Below is a small trained network, with its code and all its weights. Each question gives an input and a class and asks what happens when units are switched off, that is, made to give their printed mean instead of their output.

import numpy as np


def w(rows, s, z=0):
    codes = np.array(rows[::2]) - 128.0
    scale = np.full(codes.shape[1], s)
    scale[-1] = z or s
    return codes * scale


def f(y):
    return np.maximum(y, 0)


def log_softmax(a):
    a = a - a.max(-1, keepdims=True)
    return a - np.log(np.exp(a).sum(-1, keepdims=True))


def net(x, mask):
    res = np.array(x, float).reshape(1, 8) / 4 @ E
    y = f(res @ A[0][:, :-1].T + A[0][:, -1])
    res = res + np.where(mask, y, B[0][:, -1]) @ B[0][:, :-1]
    return log_softmax(res[-1] @ U[:, :-1].T + U[:, -1])


A, B = {}, {}
E = w([
[102,108,160,214],'x0',
[71,219,159,100],'x1',
[193,92,167,87],'x2',
[1,35,175,169],'x3',
[41,159,55,179],'x4',
[160,142,89,181],'x5',
[75,132,129,202],'x6',
[165,168,211,170],'x7',
],0.0072)
A[0] = w([
[124,88,189,136,62],'n1',
[98,118,176,90,133],'n2',
[149,252,122,171,95],'n3',
[134,150,80,85,47],'n4',
[75,85,98,172,119],'n5',
[137,190,113,162,254],'n6',
[71,128,103,145,203],'n7',
[178,57,84,154,45],'n8',
[132,144,152,144,65],'n9',
],0.016,0.0019)
B[0] = w([
[121,149,221,170,193],'n1',
[126,193,176,116,187],'n2',
[176,241,89,211,255],'n3',
[119,145,135,50,187],'n4',
[31,122,110,153,227],'n5',
[90,178,139,192,211],'n6',
[71,191,115,154,211],'n7',
[143,2,77,141,214],'n8',
[140,129,139,135,150],'n9',
],0.017,0.0086)
U = w([
[102,99,201,147,24],'0',
[85,155,129,163,223],'1',
[152,20,109,176,77],'2',
[129,161,89,1,79],'3',
[151,178,87,208,213],'4',
[45,126,112,153,4],'5',
],0.013,0.0027)

Each question gives the input, the list of numbers given to net, and the class t.
The units are the neurons (one row each of A and B). Each row of codes is followed by its name. A weight is (code - 128) times the scale printed after its matrix; where a second scale follows, it is the last column's (A, B and U).
mask holds one flag per neuron, in row order. A switched-off neuron (its flag False) gives its mean, the last column of its row in B, instead of its output. The means were averaged over made-up inputs and are rounded, as every weight is.
A unit's drop is (log p(t) with every unit on - log p(t) with that unit switched off) / (log p(t) with every unit on - log p(t) with every unit switched off).
The circuit of an input: a set's keep is (log p(t) with only the set's units on - log p(t) with every unit switched off) / (log p(t) with every unit on - log p(t) with every unit switched off). Starting from all 9 units, units are removed one at a time, each time the one whose removal leaves the highest keep (on an exact tie, the one counted first), for as long as the keep stays at least 0.8.
circuit, biggest first: the units of the circuit, biggest drop first
top k neurons: the k neurons with the biggest drops, biggest first
drop of u: that unit's drop, to one decimal
input [4,-5,-3,-3,1,-5,3,0], class 5: circuit, biggest first : [n3]
input [8,2,4,0,1,-7,-2,4], class 0: circuit, biggest first : [n3, n1]
input [5,-3,0,3,-6,8,8,4], class 2: top 2 neurons : [n8, n3]
input [-5,-1,-8,5,-8,-3,7,4], class 0: circuit, biggest first : [n3, n1]
input [-3,-8,1,7,1,7,8,-6], class 5: top 2 neurons : [n5, n7]
input [4,0,-7,5,-2,-4,-8,2], class 0: top 3 neurons : [n3, n1, n6]
input [0,5,-8,4,4,-6,-2,7], class 4: top 2 neurons : [n3, n4]
input [-8,1,2,4,-4,-5,-4,8], class 0: top 2 neurons : [n1, n3]
input [-7,3,6,4,6,7,3,1], class 5: top 2 neurons : [n3, n5]
input [-6,-8,3,-4,7,-8,-5,4], class 3: drop of n4 : 0.2
input [0,0,4,3,-2,1,-8,-3], class 2: drop of n8 : 0.1
input [-7,-4,1,2,-2,-7,1,4], class 0: drop of n1 : 0.1
